Below are the code and all the weights of a small trained network. Each question names an input and a class and asks about switching units off, where a switched-off unit gives its printed mean instead of its output.

import numpy as np


def w(rows, s, z=0):
    codes = np.array(rows[::2]) - 128.0
    scale = np.full(codes.shape[1], s)
    scale[-1] = z or s
    return codes * scale


def norm(h):
    return h / np.sqrt((h * h).mean(-1, keepdims=True) + 1e-5)


def f(y):
    return np.maximum(y, 0)


def log_softmax(a):
    a = a - a.max(-1, keepdims=True)
    return a - np.log(np.exp(a).sum(-1, keepdims=True))


def net(x, mask):
    res = np.array(x, float).reshape(1, 6) / 4 @ E
    u = 0
    for l in range(3):
        y = f(norm(res) @ A[l][:, :-1].T + A[l][:, -1])
        res = res + np.where(mask[u : u + 3], y, B[l][:, -1]) @ B[l][:, :-1]
        u += 3
    return log_softmax(norm(res)[-1] @ U[:, :-1].T + U[:, -1])


A, B = {}, {}
E = w([
[119,169,92,133,189,113,186,81,78,160,60],'x0',
[153,117,135,126,254,135,160,81,120,154,111],'x1',
[174,105,69,201,69,152,131,117,89,74,138],'x2',
[203,131,148,97,93,146,118,94,155,109,137],'x3',
[142,119,195,154,139,133,164,172,74,152,186],'x4',
[93,96,123,126,126,102,91,31,105,119,151],'x5',
],0.0086)
A[0] = w([
[123,207,171,120,18,146,208,38,123,156,105,185],'0.n0',
[57,67,147,30,163,209,201,124,183,161,136,136],'0.n1',
[26,142,24,226,87,255,160,166,20,200,73,4],'0.n2',
],0.0041,0.0038)
B[0] = w([
[213,220,99,121,131,27,128,122,191,72,203,250],'0.n0',
[37,115,188,139,159,138,172,137,166,94,48,251],'0.n1',
[66,189,150,254,74,96,115,118,77,70,46,241],'0.n2',
],0.0096,0.0026)
A[1] = w([
[190,59,1,212,172,156,201,33,88,138,124,1],'1.n0',
[62,33,161,131,125,53,36,84,149,155,101,13],'1.n1',
[48,89,112,79,136,125,29,89,139,202,136,140],'1.n2',
],0.0052,0.0029)
B[1] = w([
[185,45,46,132,194,78,188,91,3,72,188,255],'1.n0',
[94,70,97,75,104,158,57,121,218,19,248,216],'1.n1',
[21,96,84,59,178,160,51,121,178,165,162,233],'1.n2',
],0.0076,0.0027)
A[2] = w([
[215,155,244,140,84,157,131,194,147,154,240,161],'2.n0',
[141,252,161,89,193,104,98,110,97,153,149,73],'2.n1',
[114,146,193,74,178,84,175,107,138,255,52,252],'2.n2',
],0.0061,0.0015)
B[2] = w([
[144,49,100,147,71,247,132,124,60,191,131,241],'2.n0',
[93,117,244,143,110,48,134,6,177,254,76,191],'2.n1',
[160,227,175,29,153,149,180,189,166,161,56,253],'2.n2',
],0.0067,0.0048)
U = w([
[206,39,16,167,231,92,199,56,60,43,165,113],'0',
[161,207,159,69,105,67,184,58,144,196,129,93],'1',
[26,77,104,36,162,134,44,94,219,83,195,139],'2',
[69,182,180,33,215,173,214,187,193,211,25,190],'3',
[200,144,37,83,51,162,83,166,189,77,132,160],'4',
[186,2,209,186,41,235,155,218,36,195,234,2],'5',
[68,215,76,199,72,55,153,170,70,84,67,131],'6',
],0.0085,0.0034)

Each question gives the input, the list of numbers given to net, and the class t.
The units are the neurons (one row each of A and B). Each row of codes is followed by its name. A weight is (code - 128) times the scale printed after its matrix; where a second scale follows, it is the last column's (A, B and U).
mask holds one flag per neuron, layer by layer. A switched-off neuron (its flag False) gives its mean, the last column of its row in B, instead of its output. The means were averaged over made-up inputs and are rounded, as every weight is.
A unit's drop is (log p(t) with every unit on - log p(t) with that unit switched off) / (log p(t) with every unit on - log p(t) with every unit switched off).
The circuit of an input: a set's keep is (log p(t) with only the set's units on - log p(t) with every unit switched off) / (log p(t) with every unit on - log p(t) with every unit switched off). Starting from all 9 units, units are removed one at a time, each time the one whose removal leaves the highest keep (on an exact tie, the one counted first), for as long as the keep stays at least 0.8.
units of the circuit, in order: the units of the circuit, biggest drop first
most important unit: the unit with the biggest drop
k most important neurons: the k neurons with the biggest drops, biggest first
k most important neurons of layer l: the k neurons of layer l with the biggest drops, biggest first
drop of u: that unit's drop, to one decimal
input [-1,2,3,6,-8,3], class 0: most important unit	1.n0
input [0,0,-8,-8,-6,2], class 2: 2 most important neurons	1.n1, 1.n2
input [7,1,0,1,0,-1], class 1: 2 most important neurons	2.n1, 0.n0
input [5,0,-2,-5,-5,4], class 2: units of the circuit, in order	1.n1, 1.n2
input [5,-3,-2,4,-4,-5], class 1: units of the circuit, in order	0.n0, 2.n1
input [0,0,-1,2,0,0], class 1: drop of 1.n0	-0.2
input [1,2,-3,-4,1,5], class 2: drop of 2.n1	0.0
input [3,-2,-2,3,4,0], class 1: drop of 0.n0	1.5
input [0,-3,2,4,1,-8], class 5: 2 most important neurons of layer 2	2.n0, 2.n2
input [-2,-2,-5,-4,5,3], class 2: 2 most important neurons of layer 1	1.n1, 1.n2
input [-6,-6,-6,4,0,-6], class 5: 2 most important neurons of layer 2	2.n0, 2.n2
